Below is a small trained network, with its code and all its weights. Each question gives an input and a class and asks what happens when units are switched off, that is, made to give their printed mean instead of their output.

import numpy as np


def w(rows, s, z=0):
    codes = np.array(rows[::2]) - 128.0
    scale = np.full(codes.shape[1], s)
    scale[-1] = z or s
    return codes * scale


def f(y):
    return y / 2 * (1 + np.tanh(0.7978845608 * (y + 0.044715 * y**3)))


def log_softmax(a):
    a = a - a.max(-1, keepdims=True)
    return a - np.log(np.exp(a).sum(-1, keepdims=True))


def net(x, mask):
    res = np.array(x, float).reshape(1, 5) / 4 @ E
    y = f(res @ A[0][:, :-1].T + A[0][:, -1])
    res = res + np.where(mask, y, B[0][:, -1]) @ B[0][:, :-1]
    return log_softmax(res[-1] @ U[:, :-1].T + U[:, -1])


A, B = {}, {}
E = w([
[63,127,137,123,115,155],'x0',
[89,72,115,165,201,140],'x1',
[165,156,207,141,155,131],'x2',
[144,104,115,171,107,248],'x3',
[147,180,84,52,161,120],'x4',
],0.015)
A[0] = w([
[173,91,130,154,189,119,59],'N0',
[150,137,137,90,79,61,113],'N1',
[162,161,162,144,130,103,163],'N2',
[122,75,131,202,118,140,5],'N3',
[60,126,132,88,141,99,119],'N4',
[101,175,144,136,133,154,144],'N5',
[139,135,123,148,56,152,203],'N6',
[141,106,29,107,133,165,32],'N7',
[127,124,7,69,98,123,96],'N8',
],0.017,0.0033)
B[0] = w([
[137,175,209,216,67,191,189],'N0',
[198,239,223,112,112,195,242],'N1',
[249,144,117,100,88,151,204],'N2',
[87,1,6,178,101,48,229],'N3',
[56,103,40,141,156,60,200],'N4',
[187,115,130,151,118,128,161],'N5',
[115,87,127,224,73,159,218],'N6',
[190,119,127,72,137,58,207],'N7',
[251,108,103,33,53,49,248],'N8',
],0.0095,0.013)
U = w([
[193,151,129,3,130,82,121],'0',
[93,49,64,166,137,87,113],'1',
[21,172,109,138,212,110,3],'2',
[160,128,134,183,96,198,229],'3',
],0.013,0.004)

Each question gives the input, the list of numbers given to net, and the class t.
The units are the neurons (one row each of A and B). Each row of codes is followed by its name. A weight is (code - 128) times the scale printed after its matrix; where a second scale follows, it is the last column's (A, B and U).
mask holds one flag per neuron, in row order. A switched-off neuron (its flag False) gives its mean, the last column of its row in B, instead of its output. The means were averaged over made-up inputs and are rounded, as every weight is.
A unit's drop is (log p(t) with every unit on - log p(t) with that unit switched off) / (log p(t) with every unit on - log p(t) with every unit switched off).
The circuit of an input: a set's keep is (log p(t) with only the set's units on - log p(t) with every unit switched off) / (log p(t) with every unit on - log p(t) with every unit switched off). Starting from all 9 units, units are removed one at a time, each time the one whose removal leaves the highest keep (on an exact tie, the one counted first), for as long as the keep stays at least 0.8.
units of the circuit, in order: the units of the circuit, biggest drop first
most important unit: the unit with the biggest drop
top k neurons: the k neurons with the biggest drops, biggest first
drop of u: that unit's drop, to one decimal
input [-8,5,7,-8,0], class 3: most important unit -> N0
input [-3,2,2,-2,0], class 3: top 2 neurons -> [N8, N7]
input [5,5,-1,-7,1], class 2: top 2 neurons -> [N3, N8]
input [-4,7,3,3,-2], class 1: top 3 neurons -> [N3, N1, N2]
input [6,3,-2,8,4], class 0: top 3 neurons -> [N7, N8, N4]
input [5,1,1,-8,-5], class 2: units of the circuit, in order -> [N8, N4, N3]
input [5,-6,4,-6,-8], class 3: top 3 neurons -> [N8, N7, N6]
input [8,-7,-4,-4,-6], class 3: top 2 neurons -> [N1, N3]
input [3,-8,4,-2,-2], class 3: top 3 neurons -> [N8, N6, N7]
input [-5,-1,0,3,-3], class 1: top 3 neurons -> [N1, N3, N2]
input [-3,3,3,-2,-1], class 3: top 2 neurons -> [N8, N0]
input [-6,-2,-2,3,-6], class 1: top 2 neurons -> [N3, N1]
input [-7,-7,5,0,-5], class 3: top 2 neurons -> [N8, N6]
input [-5,-3,-4,7,-8], class 1: units of the circuit, in order -> [N3]
input [-7,7,5,4,8], class 3: top 2 neurons -> [N0, N8]
input [2,1,-7,7,1], class 0: drop of N8 -> 1.3
input [7,-1,-6,6,5], class 0: drop of N1 -> 0.0
input [3,0,-1,8,0], class 1: drop of N1 -> 0.1
input [-8,-2,1,-4,-7], class 3: drop of N8 -> 0.5
input [1,7,6,-1,1], class 3: units of the circuit, in order -> [N0]
